What each symbol does to the points:
at | + * ^ & ! ~
CN | TN JC DL - HG JF
FJ | TJ - TN JC ZP QR
QR | - - CJ TJ GL -
CJ | - QR NS JF FH -
MG | FQ ZZ GR FM ZG -
FG | ZZ TN FM DL RF NS
SD | GR FM ZQ NF TL HJ
FH | - GL TZ LJ CJ -
DP | FZ JP - RR JT -
DL | FG CN DD - TD ZZ
HJ | - FQ RM GR LG -
HF | TL MS TG - NF JP
ZZ | NS JF MG FG QC -
NJ | - TZ LG ZG FQ -
LG | - NJ FZ JP HJ -
FQ | - NS HJ MG NJ -
TJ | QR - JF FJ CC -
ZG | NJ QC JP TB MG -
TZ | - FH NJ QC NS -
ZP | CC - PB HH FJ GL
HH | ZP - HG - JC CC
JC | FJ - CN - HH TJ
CM | ZQ NF - - TG JT
ZQ | JT SD - CM RR RM
RF | QC PB TB TD FG TZ
JP | LG ZG DP TL GR -
DD | FM DL NF - MS MG
NF | SD DD CM - HF GR
PB | LJ ZP RF HG TN FH
FZ | - LG - DP RM -
QC | TZ LJ ZG RF ZZ -
JF | CJ TJ ZZ TN LJ -
GR | HJ MG JT SD JP -
FM | MG FG SD DD TB FQ
RR | DP TL - TG ZQ FZ
RM | - HJ - JT FZ -
TB | ZG RF TL MS FM NJ
CC | GL - LJ ZP TJ -
GL | - - FH CC QR -
NS | - CJ FQ ZZ TZ -
TN | JF FJ FG CN PB CJ
TD | RF HG MS - DL QC
HG | PB HH TD - CN LJ
JT | RM GR - ZQ DP -
TL | JP TB RR HF SD LG
MS | TB TD HF - DD ZG
LJ | FH CC QC PB JF -
TG | RR HF - - CM DP

The rows follow the links: the fewer symbols apart two points are, the more alike their rows tend to be.

Each row is also shifted at random along 5 hidden directions that mean nothing.

Some points, each with a row of numbers:
LJ
[  66,  -44,   15, -384,  133,  199, -221, -175,  156,  102,  273,  255,    0,  309, -267, -140, -313,  -63, -168,  -47,  230,  121, -390, -113, -283,  217,  -56, -210,    6,  -48,   -8,   20, -164,  -92,  287,  140,  106,  -89, -166, -254,   55, -263,    3, -183,   13,  185,  202,   20,   68,  -37,  -43,  286,  244, -283,  -44, -199,  283,  111,   81,   82,  239,  131, -654]
RF
[ 116, -132,   15,   12, -107,  -17,  -34,  210, -144,  268,  -60, -129,  163,  -29,  -30,  -72,  -98, -264, -168,  550,  -11, -350,   30,  374, -323,   82, -323,  -97,   13, -159,  204,  288,  282, -110,  133,  275,   56,   20,  -13,  295,    5, -342,  122,   23,   38,  321,  -61,  140,  -50, -442,  248,   -4, -219, -133, -194, -199,   37,   44,  226,   33,  414, -429,  375]
HJ
[ -72,  -39,  131,   18, -189,  327,  218, -122,   99, -465,  198, -125, -125,    1,  -69,  329,  128,  560,  -63, -370,  184,  112, -388, -370,  248,   -1,  210,  172,  206,    8, -377, -352, -380, -340,  -37,   25,  -78, -238,  166,  -84,  478,  221, -461,   40, -149, -470,  -65,   39,  128,  262,  -54, -213,   23,   16,  475,  -69,  117, -211,   72,   98, -655,  -51, -351]
TL
[  85, -108,   33,   65, -165,  141, -259,  366,  -15, -546,  185,  -77,   -9, -391,  353, -703,  -51,   13, -533,  146, -367, -164,  -97,   34,   39,  179,  136,   -5, -536,  -16, -239,  212,  185,  351,  248, -203,  172,  162, -272,   98, -193,  143,  592,   85,  287,  221,   -7, -178,  165, -155, -196,   20, -263, -454,   17,   10, -379,  328, -436,  303,  569, -140, -411]
JC
[-197,   86, -173,  203,  199, -345,  122,   41,   80,  340, -460, -275,   88,    9,  289,  219,  171, -216,  254,  133, -197,  228,  572,  286,   -5, -140,  206,   15,  243, -145,  226,  168,  251,  146, -236,   95,   12,  244,   -7,  153, -394,   -5, -167,  -80, -143,  -88,  135,    3, -290,  135,   -5,  -97,   92,  394, -336,  149, -147, -274,  -25, -174,  282,   89,  786]
HH
[  48,  193, -101,   28,  211, -103, -277,   91,  501,   11,  137, -303,  227,  -51,  180, -423, -442,  202, -498,  154, -210,  269, -305,   66, -416,  226,  291, -526,  279, -380, -202,   57,  -29,   28,  148,  282,  360,  301, -460,  129,  177,  -11,   86,   47,   20,   17,  504,  105,   12,  205,   83,  -77,   24, -484, -230,  -91, -153, -226, -394,   54,  892, -378, -672]
TD
[  93,   -9,  113,  -21,  141,  -52,  161, -208,   40,   41,  648,  128, -186,  -97, -199, -170, -260, -185,  273,  -55,  324,   19, -331,   46, -282,   -1,  212, -228, -137,  570,  233,   21, -426, -433,  297, -231,  212, -257,   37,   40,   93,  -60,  -50,  195, -253,   86, -124,  291,  209, -239,  357,  -76,  420, -573,  115, -159,  278,  207, -158, -158, -526,  164, -431]
CJ
[ -67,  -58, -124, -183,   83, -291, -181, -367,   30,  372,  -68,  384,  247,  110, -316, -251,  264,   83,  252, -203,  292,   91, -211, -420,  -80,  163, -112,  128,  252,  -98,  316, -234, -122,  310, -387, -117,   54,   63, -152, -134,    2,  215, -271,   65,  238,  152,   70, -100,  152,   88,  -83, -209,  138,  422, -196,   98,  -31,   43,  -15, -388,  341,  421, -844]
MS
[ 153,  -37,   11,  295,   86, -500,  156,   87, -454,  539, -127,  150,  181,  -47, -338,  300, -206, -522,  734,  531,  -63, -619,  -45,   36, -213, -421, -600,  -95,  162,  227,  136,  213,  -39, -362,  175,  285, -140, -413,  344,  320,  241, -126,  129,  427,  -91,   27, -297,  230,   35, -531,  696, -327, -396,  147,  -55,  -31,  -42,   75,  366, -520, -611, -720,  566]
FM
[ -39, -315,  -30,  183, -186,  -55,  -29,  223, -218, -134, -189,  137,  -16, -354,  273, -481,  612, -206,   48,  102,  -88, -231,  494,  178,  238,  139,  103,  543, -501,  175,  513,  144,  407,  665, -263, -658,  -58,  268,   24,  151, -600,  232,  273,   45,  216,  324, -408, -274,  134, -269, -326, -148,  -75,  214, -117,  258, -260,  292, -216,    8,  321,  434,  257]
DD
[ -56,  -80,  108,  417, -137,    5,  476,  -87, -105,  -76,   28, -595,   42, -376,  -31,   35,  460,  141,  189,  202,   14, -287,   88,  -28,  269, -180,  -13,   25,  -40,  144,  198,  -94,  251, -330, -168, -147, -117, -277,  221,  372,  229,  265, -409,  361, -192,  -34, -257,  108,   71, -401,  340, -348, -142,  -61,  319,   87,    5,   91,   -9, -257, -848, -672,  567]
NS
[ -152,  -305,  -103,  -101,  -338,   368,    19,  -550,   -84,  -366,   -81,  -601,   631,  -535,   124, -1176,   652,   575,  -706,  -131,    45,  -172,  -221,  -333,   411,   501,    41,   167,  -471,  -351,   180,  -355,   356,   582,  -640,  -303,   356,   424,  -387,   149,  -172,   375,  -176,   284,   739,   770,   -49,  -595,   181,  -150,  -252,  -303,  -119,  -116,    20,   222,  -547,   432,  -297,   212,   404,    75,  -500]
NJ
[ 202, -186, -186, -177,  -96, -235, -180,    6, -716,  397, -518,  465,  391, -129,  250, -305, -252, -442,  285,  268, -102, -468,  375,  273,  -75,   74, -306,  355, -302, -231,  194,   44,   73,  359, -106,  261,   56,  437,   44,   -2, -324, -218,  752,   79,  607,  452, -284, -334, -124,   65,  -81, -221, -630,  415, -325,  271, -687,   35,  220,  259,  842,  489,  441]
ZQ
[-214,   33,   72,  295,   17, -187,   33,  181,   28, -120, -185,    5, -207,   18,   46,  192,  366, -249,  143, -163, -292,   30,  457, -147,  308, -305,  -22,  140, -267,  264,   74,  101,  325,  350,   -5, -514, -218,  -28,  106,  -53, -372,  247,  -25,  -85, -212, -191, -139,  -80,  -25,  -76, -113,  157,  122,  350,   74,  247,   -4,   44, -127, -274, -570,   17,  573]
CN
[ -110,   123,    90,   174,   214,    65,   461,  -469,   335,  -202,   599,  -368,  -320,   -27,  -179,  -184,   306,    58,   163,  -415,   349,   384,   -68,  -143,   143,   -46,   505,  -203,  -240,   664,   398,  -102,  -242,  -257,   -87,  -675,   135,  -260,    23,  -121,  -227,   251,  -511,    65,  -391,   -60,    -8,   138,    24,  -160,   144,    11,   945,  -355,   279,    32,   445,   125,  -356,  -192, -1130,   359,   -80]

From each start, follow one symbol. Which point do you reach?
Answers are names.
new walk
[-111,  -88,   50,  232,  -40,  187,  618, -218, -159,  -70,  -47, -616,  -86, -310,  217,    3,  350,    3,  128,   89,  177,   42,  607,  423,  262, -183,  281,  135, -267,  250,  478,   -7,  211, -237, -292, -242,   38,  -15,  194,  165, -320,  -11, -292,    2, -222,  144, -313,   69, -217, -193,  117,  -40,  316,  -94,  101,   79,   25,   14,   13,   94, -620,   53, 1156]
^	DD
new walk
[ 149,   35, -141, -379,  309, -464, -586,  193,  -85,  676, -382,  748,  104,  452,  -67,  157, -494, -614,  328,   20, -199,   77,  246,  189, -359,  -12, -320,  -52,   88, -219,   74,  239,   11,  475,  192,  238,  -66,  276,  -34, -256, -366, -358,  590, -293,  248,  169,  155,  -13, -167,  237, -117,  239,  -57,  564, -520,   68, -129,  -87,  224,  -72,  862,  543,  -39]
+	GL
new walk
[-176,  -56,  -95, -205,  -18,  430,    6, -135,  220,  -52,  -52,   19,  -92,  170,   73,   28,  286,  283, -362, -182,  325,  409,  277,  203,   -3,  307,  321,  169,  165, -258,  125, -177,   65,   58, -248,   61,   -6,  194, -103, -112, -197, -149, -297, -360,  -45,  -32,  161,   -3,  -97,  263, -477,  289,  352,  122, -114,  -67,  191, -103,   28,  389,  572,  517,   39]
&	TN
new walk
[ -19, -164,  -35,  103, -203,  502,  364,  237,  319,  -24,   72, -252, -273,    1,  158,  545,  238,  488, -207,  256,  366,  218,  237,  567, -266,   92,  409,  200,  680, -270,  148,   -5,   36, -473,  -48,  362, -110, -106,  112,  270,  273, -200, -565, -225, -403, -561,   57,  424,   29,   21, -113,   29,   35,  -91,  -10, -311,  562, -402,  103,  324,  487, -174,  209]
!	RF
new walk
[  14, -175, -110,  -37, -240,  227,   58,  -38,   75,    1,  -91,  182,   80,  -16,   68,  210,   71,  530,   59,  -51,  242,  -60, -195,  -22,  -91,  175,   61,  338,  464, -328,   13, -318, -247, -152, -262,  249,  -59,   49,   51,  102,  382,   63, -208,   -5,   79, -422,  -36,   34,   69,  255, -173, -324, -388,  180,   17,  -83,  -48, -303,  103,  157,  497,  185, -420]
*	NS
new walk
[ -33, -224, -140, -189, -206,  404,  157,   81,  -43,  174, -167,  331, -247,  263,  137,  513,  228,   91,  132,   -3,  401,  173,  499,  506,  -36,  114,  122,  490,  342, -134,  342,  -47,  -21, -220, -197,  197, -220,  123,  218,  -50, -150, -329, -235, -427, -151, -225, -155,  125, -161,  195, -402,  140,   91,  325, -170,  -69,  294, -259,  342,  343,  454,  640,  576]
!	QC
new walk
[ -14,  202,   97, -197, -130,  494,  102,  -22,  241, -736,  255, -473, -117, -126,  373, -131, -450,  602, -719, -381,  -92,  315, -367,   35,  317,  190,  427, -356, -240, -288, -844, -313, -236, -387,  231,  421,  168,  106, -231, -218,  273,  -29,   88, -191,   57,  -99,  292, -166, -166,  561, -219,  183,  -69, -572,  343, -170, -181, -156, -240,  819,  -15,  -93, -242]
*	LG
new walk
[-157,  -78,   59,  164, -314,  190,  119,  173, -147, -230, -405, -288,  169,  -80,   14,  148,  483,  342, -212,   48, -213, -345,  -37, -101,  376,  -52, -269,  278,   32, -333, -289, -168,  391,  115, -238,  110, -327, -131,  190,  183,  236,  206, -155,   51,  117,  -62, -192, -156,   60,  -94,  -32,    0, -587,  330,  194,   28, -155,  -13,  202,  -17, -194, -632,  409]
+	HJ
new walk
[ 210,  -28,  -20, -152,    4,  -77, -365,  256, -109,  -95,  152,  741, -200,  144, -151,  151, -383, -166,  278,  -80,  -48, -159, -397, -256, -134,   65, -230,  121,  -80,  153, -293,   77, -265,   64,  349,    0, -136, -131,  129, -191,  150,  -29,  462,   -2,   43, -145,  -30,   63,  190,    8,  -69,   99, -218,   12,   43,  -81,   16,   78,  -20,    0,  122,  188, -680]
^	DP
new walk
[  39,  160,   40,  -87,   56, -177, -422,  101,    8, -122,  -16,  187,  127,  188, -263,  -91, -243,  -82, -200,   71, -315, -231, -448, -371,   23,  -72, -373, -211, -133, -120, -465,  101,  126,  206,  286,  113,  -26,  -93,  -85, -136,  217,   82,  308,   69,  239,   57,  118, -132,   72, -103,  115,  170, -288,  -34,   45,   50, -135,  187,   20, -178,  -41, -550, -447]
!	JT
new walk
[ 183, -183,  -74, -387, -158,  469, -242,  151,   58,  -30,  164,  132,   81,   35,  165, -218, -298,  389, -576,  183,  185,  -35, -159,  351, -287,  433,   97,    6,   73, -356,  -43,   49,  -56,  -78,  141,  495,  131,  218, -184,  -40,  105, -354,  123, -171,  262,  145,  133,   11,   67,   97, -314,  112, -186, -339, -120, -279,   -5,  -64,   39,  563, 1183,  113, -470]
&	RF
new walk
[  86,   14, -117, -280,  194, -274, -265, -334, -140,  536,  -38,  220,  459,  218, -415, -119, -349, -128,   72,  126,  112, -158, -428, -190, -266,  127, -482, -214,  225, -335,  -71,  -55, -104,  -41,   19,  374,  114,   -8, -106, -106,  277, -158,   80,  156,  350,  314,  195,  -99,   35,  -79,  188,  -94, -119,   57, -220,  -81, -103,   -5,  221, -221,  353, -123, -531]
^	TZ
new walk
[ 123,  200,  177,   94,  105, -119, -285,  178,  202, -341,  354,  137, -145,   29, -121, -313, -222, -257, -230,  -53, -332,   32, -329, -332,    9,   29,   48, -303, -393,  326, -332,  149,  -40,  230,  461, -428,   96, -119, -139,  -77,  -30,  183,  395,   89,  -64,   74,  112,  -93,  162, -141,   59,  151,  165, -339,   82,  -32,  -16,  243, -421, -231, -265, -144, -613]
&	TG
new walk
[-146, -143, -228,   60,  -60,   74,   42,  178,   19,  330, -696, -350,  151,  -47,  456,  -87,  368,  -30, -328,  429, -105,   92,  934,  707,  -64,   32,  148,  208,  126, -588,  412,  187,  715,  411, -420,  167,  -14,  484, -119,  223, -632, -269,  -51, -280,  170,  206,   46, -138, -387,    4, -416,  126,  -95,  383, -484,  127, -220, -260,   90,  235, 1092,  179, 1213]
+	JF
new walk
[ 186,   39,  152, -125,   68, -136, -129,  -91, -357,  -81,  247,  471,  -90,  -26, -216,  -54, -320, -283,  465, -297,  -29, -179, -296, -354,  172,  -96, -249,   -2, -470,  429, -194, -164, -433,  -13,  156, -113,  -27, -137,  156, -327,   23,    8,  392,  132,   95,    5, -277, -149,   92,   45,  123,  -91,   17,   -5,  242,   93, -106,  316,   37, -105, -729,  322, -340]
^	FZ
new walk
[  32,  187,   84,  111,  -39,  281,  202,  260,  188, -520,  529, -190, -434, -225,  349,  143, -566,  215, -143, -101,  -32,  245, -128,  191,  -55,  -80,  567, -228, -124,  308, -365,   14, -488, -622,  411,  101,  179,  -82,   -2,  -18,  228, -116,  133,  -34, -404, -428,   66,  225,  -19,  307,  123,  -38,   95, -723,  372, -209,   51, -211, -303,  480, -301,  -68, -118]
~	JP
